Below are the code and all the weights of a small trained network. Each question names an input and a class and asks about switching units off, where a switched-off unit gives its printed mean instead of its output.

import numpy as np


def w(rows, s, z=0):
    codes = np.array(rows[::2]) - 128.0
    scale = np.full(codes.shape[1], s)
    scale[-1] = z or s
    return codes * scale


def f(y):
    return np.maximum(y, 0)


def log_softmax(a):
    a = a - a.max(-1, keepdims=True)
    return a - np.log(np.exp(a).sum(-1, keepdims=True))


def net(x, mask):
    res = np.array(x, float).reshape(1, 4) / 4 @ E
    y = f(res @ A[0][:, :-1].T + A[0][:, -1])
    res = res + np.where(mask, y, B[0][:, -1]) @ B[0][:, :-1]
    return log_softmax(res[-1] @ U[:, :-1].T + U[:, -1])


A, B = {}, {}
E = w([
[149,121,146,138,125,127,126,125,123,114,118],'x0',
[39,63,143,113,16,89,145,91,64,129,118],'x1',
[167,80,160,126,145,76,127,54,204,199,226],'x2',
[121,52,49,247,151,151,41,136,142,161,93],'x3',
],0.012)
A[0] = w([
[142,86,188,102,75,60,166,26,197,186,195,3],'n1',
[104,182,140,96,60,120,151,134,64,104,115,61],'n2',
[146,61,136,100,119,85,164,53,171,168,201,149],'n3',
[177,244,144,92,226,211,152,215,198,82,118,46],'n4',
[76,172,126,105,44,125,204,127,55,84,82,120],'n5',
[107,201,64,192,164,226,137,206,55,82,39,56],'n6',
[109,2,44,217,105,184,53,137,65,141,87,23],'n7',
[172,207,179,27,161,105,227,92,170,129,165,36],'n8',
[180,254,130,108,186,173,73,137,126,169,110,164],'n9',
[54,4,154,144,63,90,126,74,105,169,116,20],'n10',
[151,239,183,83,121,95,191,113,147,115,185,112],'n11',
[95,153,148,42,67,113,204,165,31,104,105,146],'n12',
[199,83,98,223,232,123,70,121,250,214,158,90],'n13',
],0.0079,0.014)
B[0] = w([
[57,242,221,49,90,59,136,197,59,170,70,187],'n1',
[162,136,117,108,144,173,130,89,138,157,168,173],'n2',
[121,109,113,187,146,100,135,207,144,110,94,215],'n3',
[51,219,195,99,57,69,158,174,47,184,70,207],'n4',
[123,133,159,97,102,194,116,85,92,228,179,227],'n5',
[170,108,84,197,157,90,107,167,207,56,87,222],'n6',
[81,253,215,83,112,25,192,194,80,126,44,211],'n7',
[176,81,42,200,158,111,75,143,201,71,78,204],'n8',
[104,107,135,133,139,71,137,199,154,85,91,216],'n9',
[152,88,32,221,205,80,94,181,213,7,41,178],'n10',
[86,106,85,188,127,77,127,146,131,59,71,214],'n11',
[109,152,158,36,149,168,125,37,87,167,169,249],'n12',
[254,32,83,120,105,214,119,55,115,151,219,240],'n13',
],0.0091,0.015)
U = w([
[37,167,225,68,108,87,131,158,96,117,100,253],'0',
[146,60,65,196,149,107,99,164,254,64,99,89],'1',
[160,79,147,72,130,241,110,6,146,147,242,25],'2',
],0.0092,0.0059)

Each question gives the input, the list of numbers given to net, and the class t.
The units are the neurons (one row each of A and B). Each row of codes is followed by its name. A weight is (code - 128) times the scale printed after its matrix; where a second scale follows, it is the last column's (A, B and U).
mask holds one flag per neuron, in row order. A switched-off neuron (its flag False) gives its mean, the last column of its row in B, instead of its output. The means were averaged over made-up inputs and are rounded, as every weight is.
A unit's drop is (log p(t) with every unit on - log p(t) with that unit switched off) / (log p(t) with every unit on - log p(t) with every unit switched off).
most important unit: the unit with the biggest drop
top k neurons: the k neurons with the biggest drops, biggest first
drop when u is switched off: that unit's drop, to one decimal
input [4,-1,-4,1], class 1: most important unit => n7
input [-8,8,1,3], class 1: top 3 neurons => n10, n4, n1
input [6,1,0,8], class 0: top 2 neurons => n7, n8
input [-6,1,-2,0], class 2: top 2 neurons => n7, n4
input [1,6,3,2], class 1: top 3 neurons => n10, n4, n12
input [2,0,7,1], class 2: top 2 neurons => n13, n6
input [8,3,-1,-1], class 2: top 3 neurons => n7, n4, n1
input [3,2,-2,6], class 0: drop when n8 is switched off => 0.3
input [1,-8,6,-8], class 1: drop when n8 is switched off => 4.4
input [3,-7,5,-7], class 1: drop when n8 is switched off => 3.5
